Below is a small trained network, with its code and all its weights. Each question gives an input and a class and asks what happens when units are switched off, that is, made to give their printed mean instead of their output.

import numpy as np


def w(rows, s, z=0):
    codes = np.array(rows[::2]) - 128.0
    scale = np.full(codes.shape[1], s)
    scale[-1] = z or s
    return codes * scale


def norm(h):
    return h / np.sqrt((h * h).mean(-1, keepdims=True) + 1e-5)


def f(y):
    return y / 2 * (1 + np.tanh(0.7978845608 * (y + 0.044715 * y**3)))


def log_softmax(a):
    a = a - a.max(-1, keepdims=True)
    return a - np.log(np.exp(a).sum(-1, keepdims=True))


def net(x, mask):
    res = np.array(x, float).reshape(1, 4) / 4 @ E
    u = 0
    for l in range(3):
        y = f(norm(res) @ A[l][:, :-1].T + A[l][:, -1])
        res = res + np.where(mask[u : u + 6], y, B[l][:, -1]) @ B[l][:, :-1]
        u += 6
    return log_softmax(norm(res)[-1] @ U[:, :-1].T + U[:, -1])


A, B = {}, {}
E = w([
[231,143,200,105,155],'x0',
[102,153,116,85,251],'x1',
[108,36,164,104,159],'x2',
[79,210,245,235,115],'x3',
],0.011)
A[0] = w([
[220,123,119,68,193,86],'0.n0',
[123,21,144,106,127,91],'0.n1',
[184,145,156,83,194,1],'0.n2',
[65,2,151,125,150,207],'0.n3',
[131,82,24,50,230,190],'0.n4',
[154,149,46,75,189,60],'0.n5',
],0.023,0.0045)
B[0] = w([
[178,235,159,74,75,206],'0.n0',
[148,78,73,89,81,181],'0.n1',
[164,187,127,166,198,176],'0.n2',
[38,126,122,87,105,204],'0.n3',
[108,37,17,109,207,254],'0.n4',
[179,2,114,170,167,189],'0.n5',
],0.027,0.018)
A[1] = w([
[164,56,160,88,123,17],'1.n0',
[68,97,208,103,153,94],'1.n1',
[80,205,51,176,121,89],'1.n2',
[169,101,105,151,3,143],'1.n3',
[115,48,121,180,157,2],'1.n4',
[176,91,207,143,154,203],'1.n5',
],0.032,0.0043)
B[1] = w([
[65,157,112,195,45,188],'1.n0',
[169,189,159,171,31,176],'1.n1',
[22,135,131,139,33,227],'1.n2',
[4,176,149,127,50,250],'1.n3',
[90,152,109,22,201,208],'1.n4',
[245,193,56,213,172,194],'1.n5',
],0.023,0.011)
A[2] = w([
[91,140,179,75,251,41],'2.n0',
[107,61,120,144,154,3],'2.n1',
[171,118,105,43,86,140],'2.n2',
[100,46,117,151,161,5],'2.n3',
[166,39,140,126,41,133],'2.n4',
[177,88,202,158,185,129],'2.n5',
],0.026,0.0034)
B[2] = w([
[99,167,85,130,3,204],'2.n0',
[138,104,134,108,162,216],'2.n1',
[49,163,120,90,202,253],'2.n2',
[130,125,147,102,210,247],'2.n3',
[92,193,143,143,132,182],'2.n4',
[167,174,74,153,56,153],'2.n5',
],0.026,0.0066)
U = w([
[225,195,127,187,162,114],'0',
[167,41,250,118,183,3],'1',
[24,171,147,117,77,177],'2',
[117,55,46,39,233,206],'3',
],0.016,0.0063)

Each question gives the input, the list of numbers given to net, and the class t.
The units are the neurons (one row each of A and B). Each row of codes is followed by its name. A weight is (code - 128) times the scale printed after its matrix; where a second scale follows, it is the last column's (A, B and U).
mask holds one flag per neuron, layer by layer. A switched-off neuron (its flag False) gives its mean, the last column of its row in B, instead of its output. The means were averaged over made-up inputs and are rounded, as every weight is.
A unit's drop is (log p(t) with every unit on - log p(t) with that unit switched off) / (log p(t) with every unit on - log p(t) with every unit switched off).
The circuit of an input: a set's keep is (log p(t) with only the set's units on - log p(t) with every unit switched off) / (log p(t) with every unit on - log p(t) with every unit switched off). Starting from the 12 units with the biggest drops (on a tie, the unit counted first), units are removed one at a time, each time the one whose removal leaves the highest keep (on an exact tie, the one counted first), for as long as the keep stays at least 0.8.
units of the circuit, in order: the units of the circuit, biggest drop first
most important unit: the unit with the biggest drop
top k neurons: the k neurons with the biggest drops, biggest first
top k neurons in layer l: the k neurons of layer l with the biggest drops, biggest first
drop when u is switched off: that unit's drop, to one decimal
input [0,7,-5,5], class 2: top 2 neurons => 0.n5, 1.n2
input [3,-4,0,6], class 0: units of the circuit, in order => 0.n4, 0.n3, 1.n5
input [7,2,-6,3], class 0: top 2 neurons => 0.n3, 0.n4
input [7,-1,-7,1], class 0: top 4 neurons => 0.n3, 0.n4, 0.n1, 1.n3
input [4,-1,1,-1], class 0: most important unit => 0.n2
input [2,-2,-1,6], class 0: top 2 neurons => 0.n4, 0.n1
input [4,4,-8,2], class 0: top 2 neurons in layer 0 => 0.n3, 0.n4
input [-1,8,5,4], class 2: top 3 neurons => 2.n0, 0.n5, 0.n1
input [7,-6,0,-3], class 2: drop when 1.n3 is switched off => 0.1
input [0,-6,2,-3], class 2: drop when 2.n0 is switched off => 0.0
input [-3,-4,8,3], class 2: drop when 0.n4 is switched off => 1.2
